Below are the code and all the weights of a small trained network. Each question names an input and a class and asks about switching units off, where a switched-off unit gives its printed mean instead of its output.

import numpy as np


def w(rows, s, z=0):
    codes = np.array(rows[::2]) - 128.0
    scale = np.full(codes.shape[1], s)
    scale[-1] = z or s
    return codes * scale


def f(y):
    return y / 2 * (1 + np.tanh(0.7978845608 * (y + 0.044715 * y**3)))


def log_softmax(a):
    a = a - a.max(-1, keepdims=True)
    return a - np.log(np.exp(a).sum(-1, keepdims=True))


def net(x, mask):
    res = np.array(x, float).reshape(1, 8) / 4 @ E
    y = f(res @ A[0][:, :-1].T + A[0][:, -1])
    res = res + np.where(mask, y, B[0][:, -1]) @ B[0][:, :-1]
    return log_softmax(res[-1] @ U[:, :-1].T + U[:, -1])


A, B = {}, {}
E = w([
[123,154,147,100,132,120,111,74,151],'x0',
[121,149,76,78,170,71,180,133,47],'x1',
[158,114,156,149,94,103,123,112,123],'x2',
[186,100,94,131,176,122,2,186,101],'x3',
[167,123,134,82,70,139,123,168,145],'x4',
[99,118,59,162,141,167,152,175,119],'x5',
[105,168,190,201,213,158,154,204,192],'x6',
[69,122,94,143,148,149,130,138,122],'x7',
],0.007)
A[0] = w([
[238,156,109,75,96,124,127,121,189,145],'N0',
[103,179,201,168,111,144,191,151,160,114],'N1',
[105,226,166,194,104,138,207,158,204,125],'N2',
[151,90,255,128,66,141,86,89,118,169],'N3',
[241,163,49,57,177,11,69,150,54,251],'N4',
[81,149,52,63,83,81,169,66,110,228],'N5',
[53,203,146,187,148,158,127,159,178,123],'N6',
[115,151,94,139,100,90,176,90,122,39],'N7',
[170,151,72,101,103,139,93,115,128,7],'N8',
[65,119,49,184,187,200,123,175,98,197],'N9',
],0.0069,0.0021)
B[0] = w([
[106,161,116,169,115,147,85,154,69,166],'N0',
[173,106,230,65,128,195,100,147,84,174],'N1',
[171,64,246,81,106,200,69,56,113,195],'N2',
[80,226,110,209,83,175,69,120,113,191],'N3',
[50,123,111,192,172,153,148,185,79,255],'N4',
[153,170,83,187,85,39,162,255,85,206],'N5',
[171,135,211,65,35,88,144,142,197,186],'N6',
[178,221,148,30,78,101,72,183,120,140],'N7',
[98,91,115,115,176,137,149,32,131,135],'N8',
[122,177,174,189,142,143,179,107,154,216],'N9',
],0.0062,0.0071)
U = w([
[108,198,161,182,87,157,148,151,132,251],'0',
[172,29,213,81,147,188,84,96,167,6],'1',
[128,114,79,137,120,213,82,78,82,148],'2',
[189,117,176,163,162,121,51,179,254,12],'3',
[159,192,92,100,85,86,163,118,98,104],'4',
[153,146,189,92,145,189,179,101,101,90],'5',
[115,109,97,119,161,112,102,140,65,63],'6',
],0.007,0.0021)

Each question gives the input, the list of numbers given to net, and the class t.
The units are the neurons (one row each of A and B). Each row of codes is followed by its name. A weight is (code - 128) times the scale printed after its matrix; where a second scale follows, it is the last column's (A, B and U).
mask holds one flag per neuron, in row order. A switched-off neuron (its flag False) gives its mean, the last column of its row in B, instead of its output. The means were averaged over made-up inputs and are rounded, as every weight is.
A unit's drop is (log p(t) with every unit on - log p(t) with that unit switched off) / (log p(t) with every unit on - log p(t) with every unit switched off).
The circuit of an input: a set's keep is (log p(t) with only the set's units on - log p(t) with every unit switched off) / (log p(t) with every unit on - log p(t) with every unit switched off). Starting from all 10 units, units are removed one at a time, each time the one whose removal leaves the highest keep (on an exact tie, the one counted first), for as long as the keep stays at least 0.8.
circuit, biggest first: the units of the circuit, biggest drop first
unit that matters most: the unit with the biggest drop
top k neurons: the k neurons with the biggest drops, biggest first
drop of u: that unit's drop, to one decimal
input [4,1,6,8,-5,-8,4,-5], class 0: top neuron : [N3]
input [-8,1,-2,-7,1,-3,-6,8], class 4: circuit, biggest first : [N5, N4, N7]
input [3,1,2,8,5,-7,8,-5], class 0: top 2 neurons : [N3, N4]
input [6,-3,-3,-5,1,-1,7,-5], class 1: circuit, biggest first : [N2, N1]
input [-8,2,3,-8,-8,-3,-7,7], class 4: circuit, biggest first : [N5, N7, N4]
input [7,4,-7,-2,2,6,7,4], class 5: top 2 neurons : [N2, N9]
input [-2,0,-2,-1,2,0,5,1], class 1: top 2 neurons : [N2, N5]
input [5,-5,-4,-6,4,-5,1,-3], class 1: top 4 neurons : [N2, N1, N4, N5]
input [1,-3,7,6,3,4,-2,-6], class 2: top 2 neurons : [N5, N6]
input [4,-7,-1,-8,-6,8,3,3], class 1: drop of N2 : 0.3
input [1,0,6,-5,3,7,7,6], class 1: drop of N2 : 0.3
input [-5,-2,6,-7,-7,1,5,8], class 1: drop of N1 : 0.1
input [-7,-6,-3,-7,2,-7,8,6], class 1: drop of N2 : 0.2
input [4,-6,5,8,4,-5,-1,-3], class 2: unit that matters most : N3
